Below is a small trained network, with its code and all its weights. Each question gives an input and a class and asks what happens when units are switched off, that is, made to give their printed mean instead of their output.

import numpy as np


def w(rows, s, z=0):
    codes = np.array(rows[::2]) - 128.0
    scale = np.full(codes.shape[1], s)
    scale[-1] = z or s
    return codes * scale


def f(y):
    return y / 2 * (1 + np.tanh(0.7978845608 * (y + 0.044715 * y**3)))


def log_softmax(a):
    a = a - a.max(-1, keepdims=True)
    return a - np.log(np.exp(a).sum(-1, keepdims=True))


def net(x, mask):
    res = np.array(x, float).reshape(1, 8) / 4 @ E
    y = f(res @ A[0][:, :-1].T + A[0][:, -1])
    res = res + np.where(mask, y, B[0][:, -1]) @ B[0][:, :-1]
    return log_softmax(res[-1] @ U[:, :-1].T + U[:, -1])


A, B = {}, {}
E = w([
[120,222,188,208,124,191,135,254,98,189,127,193],'x0',
[79,105,160,59,182,148,209,56,32,129,96,152],'x1',
[154,107,167,99,113,139,139,110,179,79,130,55],'x2',
[111,90,81,118,66,106,154,50,86,195,108,139],'x3',
[184,172,48,154,146,226,129,140,190,189,231,125],'x4',
[122,87,202,63,196,53,177,126,118,192,95,153],'x5',
[142,73,152,126,119,53,177,74,182,148,100,229],'x6',
[142,141,89,157,37,170,210,87,94,210,96,164],'x7',
],0.0064)
A[0] = w([
[121,120,70,136,99,48,119,125,81,173,96,146,198],'neuron 0',
[148,163,116,164,98,172,126,168,190,214,148,138,199],'neuron 1',
[114,114,109,130,88,102,101,113,95,168,140,149,172],'neuron 2',
[132,104,111,110,114,114,156,92,144,108,121,136,2],'neuron 3',
[133,145,188,141,112,101,139,170,97,147,91,126,127],'neuron 4',
[127,91,176,98,179,21,130,113,173,156,119,143,90],'neuron 5',
[150,149,100,149,87,157,161,143,175,159,121,135,110],'neuron 6',
[128,136,124,105,202,159,141,141,90,221,149,119,135],'neuron 7',
[136,122,134,110,138,88,98,146,161,123,129,5,145],'neuron 8',
[120,129,201,135,76,102,134,149,101,131,94,131,122],'neuron 9',
[139,115,99,108,111,126,167,101,131,117,109,117,33],'neuron 10',
],0.019,0.003)
B[0] = w([
[123,117,83,121,86,150,135,112,157,204,140,137,209],'neuron 0',
[127,106,54,113,103,120,46,169,188,183,151,167,227],'neuron 1',
[142,106,110,113,123,119,132,95,159,157,142,101,173],'neuron 2',
[122,143,135,128,134,129,85,185,138,139,135,128,171],'neuron 3',
[145,135,215,130,180,96,160,131,96,131,103,141,185],'neuron 4',
[130,155,151,140,157,122,72,215,118,254,135,174,252],'neuron 5',
[112,118,95,111,98,134,127,114,136,199,136,111,183],'neuron 6',
[132,130,201,130,134,105,201,89,73,168,86,107,202],'neuron 7',
[122,111,50,135,78,153,124,87,174,17,144,119,199],'neuron 8',
[130,140,162,122,161,133,179,97,69,171,123,111,186],'neuron 9',
[137,128,112,149,137,118,110,136,152,81,136,145,165],'neuron 10',
],0.014,0.018)
U = w([
[103,162,98,156,125,164,83,163,160,1,177,98,246],'0',
[121,136,169,90,131,122,228,48,64,132,110,100,27],'1',
[122,186,164,134,178,113,107,208,112,134,148,162,4],'2',
[120,107,80,93,77,142,126,118,155,156,171,139,254],'3',
],0.009,0.00036)

Each question gives the input, the list of numbers given to net, and the class t.
The units are the neurons (one row each of A and B). Each row of codes is followed by its name. A weight is (code - 128) times the scale printed after its matrix; where a second scale follows, it is the last column's (A, B and U).
mask holds one flag per neuron, in row order. A switched-off neuron (its flag False) gives its mean, the last column of its row in B, instead of its output. The means were averaged over made-up inputs and are rounded, as every weight is.
A unit's drop is (log p(t) with every unit on - log p(t) with that unit switched off) / (log p(t) with every unit on - log p(t) with every unit switched off).
most important unit: the unit with the biggest drop
top k neurons: the k neurons with the biggest drops, biggest first
drop of u: that unit's drop, to one decimal
input [5,-4,-4,-5,7,8,-7,-6], class 3: most important unit => neuron 1
input [-1,-3,-8,3,-8,-3,-6,0], class 1: top 2 neurons => [neuron 1; neuron 5]
input [-5,5,6,-7,-8,3,-5,-3], class 0: top 2 neurons => [neuron 8; neuron 7]
input [-3,8,-3,-5,-2,-8,-2,-2], class 0: top 3 neurons => [neuron 5; neuron 7; neuron 9]
input [6,-6,-6,-6,2,-1,1,-1], class 3: top 2 neurons => [neuron 1; neuron 5]
input [2,-5,-5,-1,6,8,-4,-8], class 3: top 4 neurons => [neuron 8; neuron 1; neuron 4; neuron 5]
input [0,7,-4,-5,-5,3,6,8], class 2: top 3 neurons => [neuron 5; neuron 3; neuron 8]
input [6,5,-2,-6,5,-7,3,-3], class 3: top 2 neurons => [neuron 5; neuron 1]
input [-4,-3,-3,-7,-8,-7,-3,7], class 0: top 2 neurons => [neuron 7; neuron 5]
input [-7,1,8,-2,4,3,4,2], class 2: top 3 neurons => [neuron 5; neuron 3; neuron 0]
input [8,6,-5,-6,-2,-3,-4,7], class 1: top 2 neurons => [neuron 5; neuron 7]
input [5,8,-2,0,-7,-6,0,-8], class 1: top 2 neurons => [neuron 5; neuron 1]
input [8,-3,-4,-4,-2,-1,5,3], class 3: top 3 neurons => [neuron 1; neuron 5; neuron 6]
input [-6,8,-2,1,5,-2,-8,-1], class 1: most important unit => neuron 7
input [5,-2,4,5,4,6,8,-3], class 2: drop of neuron 5 => 0.3
input [6,8,-7,-1,0,-4,-8,7], class 1: drop of neuron 7 => 0.7
input [6,3,2,8,-4,3,-7,0], class 1: drop of neuron 6 => 0.0
